In the rows, 128 means zero.
Known rows:
[193 124 143 167 154 134 153 190 110 128 115 133 128 131 126 168  86 131
 118 150 114 141 139 129 108 115 130 160 102 162 154 121 127 174 117 160
 119 155 132  99  65]: gofo
[137 113 155 164 153 105 135 206  96  71 148 136  83 147 132 108  62 109
 151 118 122 111 137  89 119 150 161 171  82 156 173 138 106 154  86 169
 116 154  98 104 102]: migru
[141  86 147 152 146 117 137 212 104  77 138 165  87 160 161 131  80 121
 156 139 142  80 117 108  74 128 111 170 102 176 210 113 126 121  78 152
 113 139 120 113  80]: kliplam
[168 130 144 159 153 112 138 203  97 111 116 140 106 149 125 146  74 146
 109 146 121 137 143 120 119 137 135 151 100 157 165 112 128 172 126 160
 118 148 123 118  76]: skidun
[140 111 146 153 146 148 160 197 121  98 139 149 110 136 150 139  81 114
 150 141 130 122 130  95  69 117 153 193  98 159 157 110 118 141  77 149
 121 136 114  99  65]: flotrol
[124 129 140 158 162 116 114 227  91 114 171 124  96 145 120 147  70 101
 145 118 106 118 161 127  81 134 149 142  72 185 200 111 106 145 114 139
  70 171 115  83 109]: suklo
[190 130 163 175 144  85 180 190 115 132 114 153 104 133 106 102  76 112
 123 157 145 119 115 107 118 161 163 176  79 118 133 133 118 198 142 179
 117 150  98 120  94]: gipem
[125 115 146 146 150 139 141 199 106  80 142 152  96 148 149 124  69 134
 141 133 135 122 135  89  92 128 160 178 103 161 175 109 117 138  72 159
 123 136 108 117  71]: sitristu
[164 116 146 137 143 129 167 190 117  82 136 106  70 122 158 139 105 107
 165 121 138  76 118 137  47 113 120 149  82 207 201 100 123  97  77 142
  84 144 129 120  81]: boplum
[197  88 155 178 145 139 139 204 106 104  92 158 168 132 116 194  77  86
 126 151 129 141 130 120 124 112 117 187 126 163 161 172 147 187 110 191
 129 188 136  73  72]: flukle
[125 127 149 147 146 133 142 182 102 122 162 166 108 145 140 126  80 138
 136 145 142  99 137  96  92 134 169 176 100 159 188  99 121 141  86 157
 119 139 115 124  85]: zile
[175 130 150 167 152 116 157 209 111  93 111 120 115 118 114 138  74 101
 124 136 114 143 147 111 106 138 150 179  88 149 128 143 124 187 123 166
 111 165 107  97  84]: skuple
[165  91 140 157 141 114 147 203 110  81 143 149  83 153 167  90  83 107
 167 142 146  69 111 102  85 120  96 177  97 162 183 120 120 125  77 144
 100 134 112 108  80]: gruplo
[167 135 148 163 159 113 164 194 115 144 130 158 111 129 130 144  93 134
 127 157 106 108 147 125  82 137 129 176  93 151 171 109 133 172 119 143
 120 142 116 106  89]: metrin
[187 140 145 167 149 119 154 188 108 151 139 140 127 123 121 128  86 137
 115 158 132 114 141 131 118 136 124 166  97 144 147 114 125 183 122 155
 103 143 129 114  83]: vafik
[168 118 146 167 166 119 154 202 126 137 111 157 118 143 125 181  88 126
 134 152 104 136 138 142  86 113 120 166  99 168 168  95 122 160 118 155
 107 140 124  90  71]: totrim
[176  97 159 168 152 134 142 236  75 102  95 143 123 132 109 177  81 110
 101 128 130 140 144 125  85 138 139 152 101 165 199 167 165 169 130 178
 132 190 131 104  87]: grastagra

Facts:
plive: π 228; σ niklus gritru; Θ d
trodril: π 337; ζ skidun; σ boplum; Θ c
kezok: π 266; ζ klobiklu; Θ d
gabin: π 921; ζ didek; Θ c
trekin: π 921; σ stesol; Θ f
sulik: π 921; ζ plive; σ klubu; Θ e
sitristu: π 337; ζ mokol; σ pluzon trisko tenen; Θ c
roper: π 921; ζ sulik; Θ c
trofu: π 921; Θ a
grides: π 266; Θ b
napedun: π 337; Θ e
rone: π 921; ζ buplok; Θ d
dati: π 253; ζ drokles; σ begrosor; Θ e
vafik: π 228; ζ grestil; Θ d
zokul: π 921; σ rugro kezok gofo fluris; Θ b
desem: π 253; ζ zoklar; σ stuklogre; Θ d
niklus: π 921; ζ bragre; Θ f
pefabis: π 253; ζ flepo; Θ d
kobrun: π 253; ζ gruplo; Θ f
grestil: π 228; Θ f
zile: π 266; ζ klubu; σ grides dazo; Θ c
naske: π 253; Θ c
skedro: π 253; ζ skabek; Θ a
migru: π 337; σ gruplo dazo flukle plogre fledudu; Θ f
plonem: π 253; ζ tasto; Θ c
koger: π 921; ζ depu; σ plogre; Θ a
klofla: π 266; σ gruplo toplo; Θ b
bubrak: π 921; Θ c
buplok: π 921; ζ motril; Θ c
brefan: π 337; σ napedun fledudu; Θ d
skabek: π 228; ζ voto; Θ b
drafel: π 228; ζ lagras; Θ a
boplum: π 253; ζ drafel; Θ e
zovor: π 253; Θ d
raflok: π 337; ζ dati; σ pipok metrim rosku; Θ f
flepo: π 266; ζ gaklor; σ skabek; Θ c
tasto: π 337; σ drokles; Θ a
kliplam: π 253; ζ brefan; σ niklir; Θ e
totrim: π 921; ζ poskul; Θ b
vaflalak: π 228; ζ latu; Θ d
vizatos: π 921; σ bili teti niklus netebar skuple; Θ c
suklo: π 921; ζ movak; σ zoklar; Θ f
grastagra: π 253; ζ rilos; σ metrin pefo drokles ketror matu; Θ a
leni: π 253; ζ nefo; Θ d
dranul: π 266; Θ f
floge: π 921; ζ bezir; Θ e
fluris: π 228; ζ zile; Θ c
trisko: π 228; ζ trevur; Θ b
nefo: π 921; ζ gatiple; σ metrin zoklar floga; Θ b
bragre: π 921; ζ gritru; Θ c
skuple: π 337; ζ teti; Θ a
fupatras: π 228; σ totrim vizim; Θ d
skaskiple: π 921; ζ brugras; Θ c
flaflor: π 266; σ gruplo vafik bezir trisko; Θ d
trugrem: π 266; ζ fosi; Θ b
dabras: π 921; ζ migru; Θ f
tranil: π 266; σ fosi klekir; Θ c
kadrak: π 253; ζ lekla; Θ b
zoklar: π 921; ζ briplin; Θ d
fosi: π 266; Θ a
stuber: π 921; ζ trekin; Θ b
bezir: π 253; ζ leni; Θ c
movak: π 921; ζ zelar; Θ c
klobiklu: π 337; ζ kadrak; Θ e
rilos: π 253; ζ raflok; Θ b
ketror: π 337; Θ f
detroflen: π 253; ζ gabin; σ truku; Θ e
toplo: π 266; ζ neken; Θ b
vaflem: π 253; σ dabras; Θ b
flotrol: π 337; ζ niklir; Θ c
mapli: π 337; Θ f
zelar: π 921; ζ truta; Θ c
stopum: π 337; ζ zovor; σ brusto togrem trisko; Θ e
klekir: π 266; ζ vizatos; Θ b
brusto: π 228; ζ maflo; Θ f
pipok: π 228; ζ trodril; Θ c
flolen: π 337; Θ c
gipem: π 266; ζ skamok; Θ a
trupustak: π 253; ζ plonem; Θ e
fledudu: π 266; Θ a
poskul: π 266; ζ pefo; Θ f
lekla: π 228; ζ flolen; σ togrem klekir; Θ c
dazo: π 921; ζ trisko; Θ c
plova: π 337; ζ niklus; σ flolen lagras; Θ e
gofo: π 921; ζ desem; Θ d
neken: π 228; ζ plova; σ mokol; Θ f
denam: π 266; ζ vizim; σ begrosor gritru; Θ d
vizim: π 253; ζ sitristu; Θ d
pluzon: π 253; ζ ketror; Θ b
gritru: π 921; ζ pluzon; Θ d
rosku: π 253; Θ f
niklir: π 228; ζ tenen; Θ d
netebar: π 921; ζ gipem; Θ b
floga: π 228; Θ f
klefla: π 228; ζ fluris; σ totrim floga vizim; Θ d
borukel: π 921; ζ netebar; Θ c
skamok: π 337; ζ bubrak; Θ d
begrosor: π 921; Θ c
stuklogre: π 253; Θ b
kubom: π 228; ζ pipok; Θ f
gatiple: π 228; ζ matu; σ flotrol; Θ e
flukle: π 253; ζ floge; Θ a
metrin: π 266; Θ b
tenen: π 228; ζ brusto; Θ d
lagras: π 337; ζ suklo; Θ e
plogre: π 228; Θ e
brepin: π 253; σ ketror; Θ f
rugro: π 337; Θ e
klazol: π 337; ζ mapli; σ klobiklu; Θ a
togrem: π 266; Θ e
brekim: π 921; ζ flotrol; σ pipok; Θ d
kuliflun: π 337; ζ dazo; Θ c
modobi: π 921; ζ boplum; Θ c
mokol: π 266; ζ togrem; Θ d
trevur: π 228; σ stuber; Θ c
depu: π 337; ζ dabras; Θ c
latu: π 253; Θ e
golo: π 921; ζ skaskiple; σ kobrun; Θ f
gruplo: π 253; Θ e
matu: π 228; ζ borukel; Θ a
maflo: π 228; ζ kobrun; σ ketror stesol; Θ a
skatrin: π 921; ζ detroflen; Θ c
briplin: π 253; ζ vafik; σ skabek; Θ d
motril: π 337; ζ grides; σ metrin drafel bubrak voto; Θ f
skidun: π 921; ζ kliplam; σ trugrem kobrun pefabis; Θ d
pefo: π 228; ζ skuple; Θ d
brugras: π 921; ζ trupustak; Θ a
teti: π 253; Θ f
truku: π 921; ζ rone; Θ c
gaklor: π 228; Θ f
truta: π 337; ζ vaflalak; Θ f
voto: π 266; ζ modobi; Θ a
trezu: π 228; ζ flaflor; σ plonem; Θ b
mubrazu: π 253; ζ trofu; σ dranul skamok; Θ d
stesol: π 921; ζ fupatras; Θ c
drokles: π 228; ζ truku; Θ f
drokes: π 253; ζ roper; σ kezok naske; Θ b
monova: π 266; ζ drokes; Θ b
didek: π 253; Θ b
metrim: π 228; ζ rugro; Θ b
bili: π 228; ζ mubrazu; Θ b
klubu: π 921; ζ dranul; Θ d

Rows:
No name comes twice in this set of rows, the named rows included.
[166 113 161 176 151 130 155 185 110 151 166 150 133 131 115 161  88 103
 152 140 133 103 125 127 101 140 155 171  76 161 182 133 104 161  88 168
 102 170 140  86  97]	kubom
[134  86 161 169 152 121 145 184 109 139 166 204 112 169 146 141  84 153
 153 161 142  81 114 108  99 152 133 183  92 144 207 107 108 144  68 165
 135 127 132 111  84]	gatiple
[184 116 145 159 155 106 148 225 118 107  88 146 119 137 123 149  79 100
 127 152 126 125 138 145  80 113 100 169 114 167 156 109 150 165 135 162
  92 145 110 103  75]	vizim
[178 139 144 163 148  95 162 185 112 129 137 151  99 133 140  99  87 136
 127 161 120  96 136 109 101 143 120 178  93 136 147 114 123 179 120 141
 115 131 106 117  88]	grides
[191 121 162 188 148 109 169 199 106 152 128 160 132 132 101 134  82 120
 117 159 143 128 122 124 120 150 146 178  83 121 148 139 123 201 132 177
 119 161 123 106  92]	matu
[143  84 147 150 148 122 135 201 102  74 134 166  93 160 160 135  81 122
 159 139 140  81 116 108  95 124 108 170 108 179 213 118 129 116  65 161
 121 143 122 106  79]	dati
[195 106 149 180 149  92 175 192 124 122 106 158  88 154 138 115  83 140
 134 161 133 116 103 112 108 134 118 174  86 128 146 115 117 175 121 160
 129 130 112 115  69]	netebar
[131 104 160 172 158 103 148 224 104  88 139 154  86 148 124 132  69 105
 146 125 120 118 133  98  82 156 164 176  72 150 178 133 111 156 101 165
 121 158 102  97 100]	motril
[132 116 140 154 145 127 139 204 104 109 154 152  91 162 147 112  70 135
 143 141 150 117 122  98  88 127 149 164  93 154 177  96 109 140  96 146
 107 137 112 120  72]	vizatos
[162 142 152 139 147 145 180 177 118 116 141  91  76 121 139 144  98 126
 145 122 145 117 118 132  54 109 176 137  72 193 177  85 105 108  87 147
  84 142 128 126  69]	modobi
[187 170 154 157 153 119 157 191 101 144 147  89 112  95  99 141  94 112
 117 128 129 119 158 154 101 136 153 135  70 175 156 113 123 171 129 154
  70 166 132 121 102]	drafel
[141 115 164 168 153 116 138 195  96 133 171 159 117 145 116 151  79 119
 140 136 137  98 132 121 110 157 160 161  75 160 199 127 106 155  93 173
 104 165 129 104 105]	neken

Now the same objects, written a new way:
Known rows:
[139 120 120 143 159 100 159 110 129  96 121 143 100 111 100 104 146 106
 149 132 107 147 116  71 101 132 123]: denam
[160 112 143 122 134 103 134 100 129 121 106 137 114 109 164 137 150 109
 128 131 154 172  89 134 126 124 121]: zile
[134 117  96 113 155 137 117 147 118 103 123 138 150 120 114 128 122 136
 137 139  31 130 141 100 130 141 110]: flaflor
[114 139 132 138 138 169  98 157  97 137 113 139 160 107 108 121 110 132
 115 137  97  42 166 125 113 104 133]: plive
[138 134 149 129 120 125 125 104 123 128 123 142 117 118 163 138 161 102
 132 124 160 156  83 135 123 119 128]: sitristu
[108 130 137 155 141 107 144 125 107 141 130 141 128 120  83 103 136 118
 151 133 148 102 117  86  83 122 143]: klefla
[118 124 141 125  97 145 105 136 123 129 134 110 146 137 190 141 116 117
  97 111 110 172 120 167 146 122 123]: rugro
[113 133 146 145 108 121 151 118 121 154 152 130 116 137  98 110 108 156
 120 122 137 135 135 119 109 131 163]: kubom
[156 120  98 126 154 106 146 110 157  88 121 125  92 136  92 120 161 127
 138 136 136 119 145 111 131 102 117]: trugrem
[125 131 131 123 106 130 131 121 132 109 135 137 126 136 127 123 118 120
 118 122  79 148 125 124 128 130 141]: truta
[116 139 119 136 145 120 152 143 154 127 145 125 108 154  95 122 142 133
 139 129 162 124 140 114 111 126 119]: totrim
[134 119 101 116 163 121 134 144 154 102 122 128 119 145 123 127 137 116
 142 133 111 135 145 120 137 128 112]: metrin
[117 129 123 126 128 122 106 157 122 145 125 132 159 131 137 148 138 137
 141 140 118 121 127 132 118 126 110]: trofu
[103 121 143 134 101 122 122 142 121 149 138 130 142 140 113 119 101 127
 124 133 141 121 141 133 120 126 157]: floga
[140 121 128 141 130 123 134 123 131 127 120 111 108 131 153 124 131 113
 116 119 143 163 127 156 153 139 112]: naske
[142 152 123 118 122 151 161 115 149 131 179 121 118 149 149 129 128 166
 126 101 121 166 107 138 138 151 127]: kuliflun
[130 112 127 117 102 115 140 116 130 112 112 117 112 125 118 119 108 117
 120 123 102 150 139 113 161 135 130]: rosku

Rows:
No name comes twice in this set of rows, the named rows included.
[106 123 160 162 108  99 117 130 118 161 117 118 134 135 153 128 137 108
 125 124 200 151 119 155 110 107 129]	fluris
[123 135 158 133 117 126 118 118 107 177 136 139 142 123 143 136 139 142
 130 136 177 141 101 145 110 131 137]	lekla
[111 142 134 148 158 134 125 155 127 146 126 140 131 129 104 136 148 126
 133 120 133 132 143 126 105 123 119]	zokul
[123 120 107 151 159  88 155 137 134  84 136 114 100 135  95 110 136 109
 135 116 100 163 132  94 106 134 107]	kezok
[113 139 114 119 134 128 105 145 107 108 128 144 153 125 112 144 136 122
 139 129  35 110 134 107 119 124 113]	brefan
[132 114  99 111 148 114 103 151 137 110 109 133 143 138 129 148 145 116
 142 144  90 143 144 122 147 129  96]	grides
[102 115 142 114 107 114 114 144 110 158 134 150 156 129 136 140 111 139
 139 134  73 188 103 118 115 147 140]	trekin
[131 129 126  91  87 145 147 106 156 120 133 117 132 130 183 128 105 124
 115 119 151 125 100 142 148 142 142]	lagras
[133 113 110 117 148 116 101 147 133 106 106 126 134 131 141 143 143 107
 132 138 114 132 141 141 143 117 104]	fosi
[123 126 126  98  85 126 122 128 146 129 118 127 153 126 189 145 122 110
 133 132 138 131  98 146 154 130 115]	flolen
[113 137 111 120 109 124 135 131 133  88 120 127 131 127 114 121 129 110
 132 131  84  73 136  97 133 106 116]	skamok

Now the same objects, written a new way:
Known rows:
[100 176 102  58 111 123 182 145  87 108 139 116 140 103 109 176 107 109
 101 114 129 200 150 176  90  85 135 104 104 117 128 117  97 164 101 159]: drafel
[110 137 126 128 148 133 108 160 132 113 137 106 139  97 121 139 155 116
 138 163 133 144 132 139 125 110 129 127 113 129 143 120  95 140 131 132]: flukle
[106 139 143 126 142 129 128 140 129 118 126 131 148  91 130 139 142 126
 142 129 141 140 128 142 149 109 161 124 125 130 118 107 102 126 143 134]: klazol
[130 142 113 124 139 135 145 140 128 118 125 113 134 102 129 128 130 124
 145 145 153 127 129 120 146 128 142 131 128 128 151 131 143 146 136 133]: stuber
[115 131 120 118 128 131 124 125 116 105 132  97 143 115 127 113 139 120
 134 126 136 128 146 135 121 123 120 109 115 123 147 132 115 145 132 133]: trisko
[102 136 136  91 114 100 125 145 137 154 141  83 112 128 152 120  99 130
 147 149 148 123 131 108 150 116 150 142 118  98 142 139 139 115 145 129]: skaskiple
[ 99 124 128  88 112  90 102 136 124 137 153  71 126 139 156 111 107 138
 146 135 138 124 157 116 123 104 128 110 102  95 148 150 120 118 139 129]: pipok
[105 135 138 138 124 119 131 121 145 157 133 112 154 136 138 166  77 188
 183 109 149 100 133 118 149 145 150 135 119 102 135 146 136 118 169 135]: vizatos
[147 134 142 132 126 128 133 146 127 111 123 153 103 112 137 120 138 112
 110 143 113 147 120 130 126 111 147 131 145 159 104 117 120  97 121 119]: skidun
[148 141 140 166 142 144 125 115 128 120 104 178 146 119 115 170 129 174
 134 103 124 127 111 135 124 140 133 128 147 154 100 132 132 108 135 132]: flaflor
[126 100 116 121  84 102 118 131 149 138 108 123  91 178 121 115 121 122
 107 166 147 104 120  98 143 141 117 137 151 118 136 125 153 115 124 105]: floge
[148 120 115 148 122 127 134  96 135 153 109 143 137 165 122 151  97 172
 130 107 132  95 116 101 132 174 102 125 142 115 142 160 180 129 126 138]: togrem
[141 109 130 125 101 117 144 112 132 156 125 131  93 171 137 111  99 126
 111 123 127 114 123 113 142 150 125 146 134 120 123 123 157 119 131 108]: sulik
[165 114 107 166 145 168 140  98 124  95 111 172 160 148  96 121 158 123
 113  85 104 116 132 154 100 157  89 117 142 157 119 128 122 156 107 133]: floga
[164 110 116 169 141 174 140  94 123  92 106 182 161 148  98 122 159 133
 113  77 101 117 134 157  99 160  88 113 143 158 116 122 115 155 118 125]: grestil
[165 120 122 127 140 147 143 118 120 110 109 170 107 127 115 107 180  81
  77 126 106 139 105 132 146 133 113 119 156 158 117  97 133 140  99 116]: poskul
[167 109 127 176 147 164 157  97 132 115  96 202 157 136  99 134 148 128
 113  89 109 121 119 147 128 165 117 123 160 164 108 110 129 152 122 123]: migru

Rows:
No name comes twice in this set of rows, the named rows included.
[147 146 100  82 100 148 225 123 102 122 109 190  98 130  88 163 122  75
  55 107 103 194 115 167 121 121 125 119 153 142 106  85 121 168  76 143]	suklo
[109 141 114  89 111 124 151 130 105 112 137 100 125 120 128 128 126 106
 116 122 134 159 152 140 121 105 123 117  99 116 139 121 115 154 125 133]	skabek
[144  95 135 115  99 112 139 112 136 153 135 125  99 163 163  91 101 112
 101 137 112 120 132  99 141 130 126 123 142 120 137 135 157 110 130 107]	plova
[168 118 120 137 150 146 142 124 121 112 123 168 108 129 113  82 169  65
  91 132 104 128 104 132 134 129 112 128 149 157 117 111 142 140  90 124]	niklus
[168 110 126 138 130 154 163 119 130 107 111 179 109 128 114 106 164  84
  91 129 100 135 114 136 140 136 123 122 160 162 108 102 126 137 112 110]	golo
[133 126 148 148 119 145 126 144 123 115 128 136 107 122 139 121 147 111
 103 139 109 154 124 132 107 110 134 153 122 148 107 116 111 111 122 121]	briplin
[114 144 122 119 162 118 113 139 123 121 142 123 141  86 120 128 137 117
 141 142 140 140 130 143 135 111 148 118 125 134 127 116 118 139 133 135]	skuple
[139 139 143 127 128 127 120 140 122 118 115 152 106 114 133 136 149 127
 102 130 116 145 111 130 128 113 138 132 137 150 101 113 124  99 113 122]	denam
[180 104 156 147 164 157 138 106 124 131 146 176 116 112 159  36 178  63
  92  97  73 128 110 120 142 128 125 125 150 158 107 107 138 122 105 116]	raflok
[117 147 133 107 149 123 121 148 123 120 141 122 123  86 134 127 148 106
 138 149 139 142 122 140 148  99 157 125 124 132 121 107 110 129 133 126]	brugras
[132 128 142 133 111 134 120 129 115  94 119 133 121 126 132 114 145 125
 104 115 110 148 140 138  95 101 125 125 122 150 109 129 105 103 120 117]	klefla

